Below is a small trained network, with its code and all its weights. Each question gives an input and a class and asks what happens when units are switched off, that is, made to give their printed mean instead of their output.

import numpy as np


def w(rows, s, z=0):
    codes = np.array(rows[::2]) - 128.0
    scale = np.full(codes.shape[1], s)
    scale[-1] = z or s
    return codes * scale


def norm(h):
    return h / np.sqrt((h * h).mean(-1, keepdims=True) + 1e-5)


def f(y):
    return y / 2 * (1 + np.tanh(0.7978845608 * (y + 0.044715 * y**3)))


def log_softmax(a):
    a = a - a.max(-1, keepdims=True)
    return a - np.log(np.exp(a).sum(-1, keepdims=True))


def net(x, mask):
    res = np.array(x, float).reshape(1, 8) / 4 @ E
    u = 0
    for l in range(2):
        y = f(norm(res) @ A[l][:, :-1].T + A[l][:, -1])
        res = res + np.where(mask[u : u + 6], y, B[l][:, -1]) @ B[l][:, :-1]
        u += 6
    return log_softmax(norm(res)[-1] @ U[:, :-1].T + U[:, -1])


A, B = {}, {}
E = w([
[192,96,40,192,140,74,81,159],'x0',
[120,125,126,135,123,127,142,123],'x1',
[120,121,132,132,142,125,129,124],'x2',
[111,123,129,140,129,132,123,116],'x3',
[72,37,182,78,33,68,75,182],'x4',
[147,133,130,112,135,120,127,146],'x5',
[192,62,216,187,139,202,157,153],'x6',
[167,78,129,80,119,97,127,1],'x7',
],0.0094)
A[0] = w([
[80,192,224,19,176,170,195,142,3],'0.n1',
[45,248,165,148,140,120,179,234,89],'0.n2',
[47,254,93,52,146,26,109,140,24],'0.n3',
[93,123,141,126,143,122,202,193,28],'0.n4',
[45,199,172,66,79,211,152,146,88],'0.n5',
[64,128,51,129,133,149,164,234,61],'0.n6',
],0.0087,0.0057)
B[0] = w([
[54,147,201,187,117,98,131,74,211],'0.n1',
[161,169,138,114,103,164,47,140,254],'0.n2',
[59,40,10,148,64,194,167,90,235],'0.n3',
[137,96,147,173,128,130,66,138,127],'0.n4',
[80,132,171,179,135,76,129,109,229],'0.n5',
[173,137,142,115,127,135,29,121,186],'0.n6',
],0.014,0.0055)
A[1] = w([
[60,50,187,83,61,74,77,204,22],'1.n1',
[164,103,62,211,136,41,103,189,68],'1.n2',
[177,57,251,175,146,224,157,186,3],'1.n3',
[149,80,159,62,119,106,111,16,62],'1.n4',
[120,240,115,156,176,195,149,95,27],'1.n5',
[79,105,155,170,131,182,102,250,59],'1.n6',
],0.016,0.003)
B[1] = w([
[200,125,99,124,238,117,243,151,250],'1.n1',
[18,137,248,146,115,121,145,99,211],'1.n2',
[25,104,5,116,76,119,111,102,217],'1.n3',
[175,197,165,141,86,178,4,176,207],'1.n4',
[219,74,136,77,190,79,212,190,206],'1.n5',
[222,163,151,94,84,153,67,93,198],'1.n6',
],0.014,0.012)
U = w([
[69,80,5,136,94,142,127,120,182],'0',
[201,135,109,121,217,112,224,166,5],'1',
[187,187,151,137,105,164,28,136,119],'2',
[50,129,224,185,139,84,142,119,234],'3',
],0.013,0.0016)

Each question gives the input, the list of numbers given to net, and the class t.
The units are the neurons (one row each of A and B). Each row of codes is followed by its name. A weight is (code - 128) times the scale printed after its matrix; where a second scale follows, it is the last column's (A, B and U).
mask holds one flag per neuron, layer by layer. A switched-off neuron (its flag False) gives its mean, the last column of its row in B, instead of its output. The means were averaged over made-up inputs and are rounded, as every weight is.
A unit's drop is (log p(t) with every unit on - log p(t) with that unit switched off) / (log p(t) with every unit on - log p(t) with every unit switched off).
The circuit of an input: a set's keep is (log p(t) with only the set's units on - log p(t) with every unit switched off) / (log p(t) with every unit on - log p(t) with every unit switched off). Starting from all 12 units, units are removed one at a time, each time the one whose removal leaves the highest keep (on an exact tie, the one counted first), for as long as the keep stays at least 0.8.
units of the circuit, in order: the units of the circuit, biggest drop first
unit that matters most: the unit with the biggest drop
k most important neurons: the k neurons with the biggest drops, biggest first
k most important neurons of layer l: the k neurons of layer l with the biggest drops, biggest first
input [-5,-1,-2,-5,-1,-8,-3,5], class 2: unit that matters most	1.n4
input [6,1,-5,3,-3,-8,4,-5], class 3: 2 most important neurons	[1.n2, 1.n4]
input [-4,-8,-1,-3,-7,3,6,-8], class 2: 3 most important neurons	[1.n6, 1.n1, 0.n2]
input [-5,2,8,0,-3,0,1,-5], class 2: 2 most important neurons	[0.n2, 1.n2]
input [-4,-5,5,5,4,-1,4,-6], class 2: 2 most important neurons	[1.n6, 0.n2]
input [-5,2,-7,1,-8,-4,8,7], class 0: 2 most important neurons of layer 1	[1.n3, 1.n1]
input [-8,6,8,-7,-2,2,-8,-2], class 0: 2 most important neurons of layer 0	[0.n3, 0.n2]
input [8,0,-1,-7,-5,5,0,-3], class 3: 2 most important neurons	[1.n2, 1.n1]
input [6,0,-3,-4,-1,0,2,-5], class 3: 3 most important neurons	[1.n2, 1.n4, 0.n2]
input [-3,3,-8,1,6,-4,2,-6], class 1: 3 most important neurons	[1.n1, 1.n4, 0.n5]
input [0,-6,-3,8,-4,-2,2,-6], class 2: 2 most important neurons of layer 0	[0.n2, 0.n6]
input [7,2,-2,0,3,4,-4,6], class 3: 2 most important neurons of layer 1	[1.n2, 1.n6]
input [8,7,-7,0,6,-7,-4,-3], class 3: 2 most important neurons	[1.n2, 1.n5]
input [1,-1,1,5,8,7,6,-4], class 1: 2 most important neurons	[1.n1, 1.n6]
input [6,3,8,2,2,3,4,6], class 2: 2 most important neurons of layer 1	[1.n4, 1.n1]
input [8,-5,-8,1,1,0,-4,0], class 3: unit that matters most	1.n2
input [6,2,2,7,2,-3,-3,-6], class 2: 2 most important neurons	[1.n6, 0.n6]
input [6,7,-8,7,4,8,1,2], class 3: 2 most important neurons of layer 1	[1.n2, 1.n5]
input [-3,5,6,0,7,5,6,3], class 1: 2 most important neurons of layer 1	[1.n1, 1.n2]
input [-2,5,-3,-8,-1,3,-5,-3], class 0: units of the circuit, in order	[0.n3]
